Below is a small trained network, with its code and all its weights. Each question gives an input and a target symbol and asks what happens when units are switched off, that is, made to give their printed mean instead of their output.

import numpy as np


def w(rows, s, z=0):
    codes = np.array(rows[::2]) - 128.0
    scale = np.full(codes.shape[1], s)
    scale[-1] = z or s
    return codes * scale


def f(y):
    return y / 2 * (1 + np.tanh(0.7978845608 * (y + 0.044715 * y**3)))


def softmax(a):
    e = np.exp(a - a.max(-1, keepdims=True))
    return e / e.sum(-1, keepdims=True)


def log_softmax(a):
    a = a - a.max(-1, keepdims=True)
    return a - np.log(np.exp(a).sum(-1, keepdims=True))


def net(x, mask):
    ids = ['ΔΘΛΠΨεημω'.index(c) for c in x.split()]
    T = len(ids)
    res = E[ids] + P[:T]
    r = res
    for j in range(3):
        rows = slice(2 * j, 2 * j + 2)
        q, k, v = (r @ M[0][rows].T for M in (Q, K, V))
        z = softmax(np.where(np.tri(T) > 0, q @ k.T / 2**0.5, -1e9)) @ v
        o = O[0][rows]
        res = res + np.where(mask[j], z, o[:, -1]) @ o[:, :-1]
    y = f(res @ A[0][:, :-1].T + A[0][:, -1])
    res = res + np.where(mask[3:11], y, B[0][:, -1]) @ B[0][:, :-1]
    return log_softmax(res[-1] @ U[:, :-1].T + U[:, -1])


Q, K, V, O, A, B = {}, {}, {}, {}, {}, {}
E = w([
[190,106,19,84,93,74],'Δ',
[154,136,205,136,204,197],'Θ',
[253,86,97,190,132,152],'Λ',
[91,175,99,31,217,102],'Π',
[25,110,173,100,177,188],'Ψ',
[106,57,206,142,83,202],'ε',
[187,29,63,135,51,131],'η',
[184,67,138,191,133,211],'μ',
[81,117,24,41,90,83],'ω',
],0.0056)
P = w([
[148,129,194,2,81,159],'0',
[114,45,163,146,189,60],'1',
[133,153,109,97,96,169],'2',
[104,50,116,166,190,96],'3',
[131,176,35,157,112,198],'4',
[112,93,41,127,191,75],'5',
],0.0064)
Q[0] = w([
[142,79,108,90,194,130],'h1',
[150,159,165,75,76,155],'h1',
[3,164,49,21,183,34],'h2',
[32,170,215,146,245,252],'h2',
[143,134,139,156,117,68],'h3',
[154,213,180,131,69,117],'h3',
],0.03)
K[0] = w([
[167,208,11,104,129,213],'h1',
[199,99,186,88,150,27],'h1',
[21,179,49,14,188,49],'h2',
[33,187,223,160,200,210],'h2',
[197,145,110,90,178,119],'h3',
[157,65,232,107,150,2],'h3',
],0.023)
V[0] = w([
[247,124,188,107,220,119],'h1',
[15,110,210,179,169,219],'h1',
[144,173,70,172,108,149],'h2',
[155,128,96,95,176,203],'h2',
[43,38,146,111,7,150],'h3',
[64,229,146,64,172,57],'h3',
],0.017)
O[0] = w([
[5,145,101,90,199,210,131],'h1',
[226,70,41,50,167,107,124],'h1',
[72,126,201,82,138,154,41],'h2',
[136,116,122,77,39,150,233],'h2',
[228,234,165,80,88,71,252],'h3',
[146,1,90,136,23,130,117],'h3',
],0.0095,0.0042)
A[0] = w([
[105,183,192,65,96,155,115],'n1',
[130,113,187,134,209,83,4],'n2',
[124,158,61,85,114,184,97],'n3',
[183,163,103,82,90,176,152],'n4',
[113,82,237,2,114,148,119],'n5',
[104,167,141,57,81,213,213],'n6',
[158,209,93,100,109,200,186],'n7',
[103,97,137,129,227,99,89],'n8',
],0.015,0.0038)
B[0] = w([
[161,74,88,179,208,136,222],'n1',
[99,197,26,99,118,133,145],'n2',
[167,121,132,219,134,130,190],'n3',
[55,122,153,98,193,141,253],'n4',
[210,115,94,176,230,115,178],'n5',
[95,146,160,6,119,86,230],'n6',
[112,115,116,129,9,125,236],'n7',
[200,105,201,126,124,229,146],'n8',
],0.016,0.013)
U = w([
[60,21,46,170,53,172,118],'Δ',
[50,157,134,121,166,218,6],'Θ',
[4,205,171,45,38,109,183],'Λ',
[13,155,206,234,208,106,134],'Π',
[210,82,149,167,142,156,2],'Ψ',
[232,153,228,162,76,54,224],'ε',
[228,160,84,81,78,171,50],'η',
[194,80,118,66,224,69,222],'μ',
[164,166,20,178,144,99,34],'ω',
],0.0037,0.002)

Each question gives the input, a string of symbols that net reads in full, and the target symbol t.
The units are the heads (2 rows each of Q, K, V and O) and the neurons (one row each of A and B). Each row of codes is followed by its name. A weight is (code - 128) times the scale printed after its matrix; where a second scale follows, it is the last column's (O, A, B and U).
mask holds one flag per unit, heads first, then neurons. A switched-off unit (its flag False) gives its mean, the last column of its rows in O or B, instead of its output. The means were averaged over made-up inputs and are rounded, as every weight is.
A unit's drop is (log p(t) with every unit on - log p(t) with that unit switched off) / (log p(t) with every unit on - log p(t) with every unit switched off).
The circuit of an input: a set's keep is (log p(t) with only the set's units on - log p(t) with every unit switched off) / (log p(t) with every unit on - log p(t) with every unit switched off). Starting from all 11 units, units are removed one at a time, each time the one whose removal leaves the highest keep (on an exact tie, the one counted first), for as long as the keep stays at least 0.8.
circuit, biggest first: the units of the circuit, biggest drop first
unit that matters most: the unit with the biggest drop
k most important neurons: the k neurons with the biggest drops, biggest first
heads that matter: for each layer, one digit per head in row order, 1 if its drop is at least 0.15 and else 0, layers parted by /
input Δ Ψ μ, target μ: heads that matter : 010
input Ψ μ Δ Ψ η, target μ: 2 most important neurons : (n1; n5)
input Ψ ω Δ Θ, target Π: unit that matters most : h1
input ε Δ Δ, target Λ: heads that matter : 000
input ω ε ε, target Λ: 2 most important neurons : (n7; n4)
input Ψ Ψ Ψ Ψ η, target μ: 3 most important neurons : (n5; n4; n6)
input Λ Δ ω ω, target ε: circuit, biggest first : (h1; n4)
input Π ε Λ Π μ Ψ, target η: heads that matter : 001
input Ψ Λ Ψ ε Π Θ, target Δ: heads that matter : 001
input Ψ Π ε Ψ, target Λ: heads that matter : 111
input ε Ψ Π ε, target Δ: 3 most important neurons : (n6; n5; n4)
input Π Λ Ψ, target μ: circuit, biggest first : (n5; n6; n1; h1)
input Ψ Π μ Θ, target η: heads that matter : 001
input Δ Θ Π Λ Ψ, target μ: circuit, biggest first : (h2; n5; n6)
input ω ω Ψ Δ Π η, target Δ: unit that matters most : h3
input Δ Δ ω Π ω η, target ε: heads that matter : 100
input Θ Ψ Δ Π Π Δ, target Δ: heads that matter : 001
input ε Π Θ ε Δ Δ, target Π: circuit, biggest first : (h1; h3)
input Θ Λ Π ω η Ψ, target ω: 3 most important neurons : (n1; n2; n4)
input η η Δ Π, target Π: circuit, biggest first : (h1)
input Π Ψ Ψ η Π, target Λ: circuit, biggest first : (n1; n5)
input Δ ω Ψ Ψ ε, target μ: 2 most important neurons : (n5; n1)
input Δ Δ Δ Ψ Θ, target μ: 3 most important neurons : (n1; n5; n6)
input Ψ Ψ ε μ Δ, target μ: heads that matter : 010
input Ψ Ψ Ψ, target Δ: heads that matter : 110
input Ψ Ψ Λ Λ, target Θ: heads that matter : 101
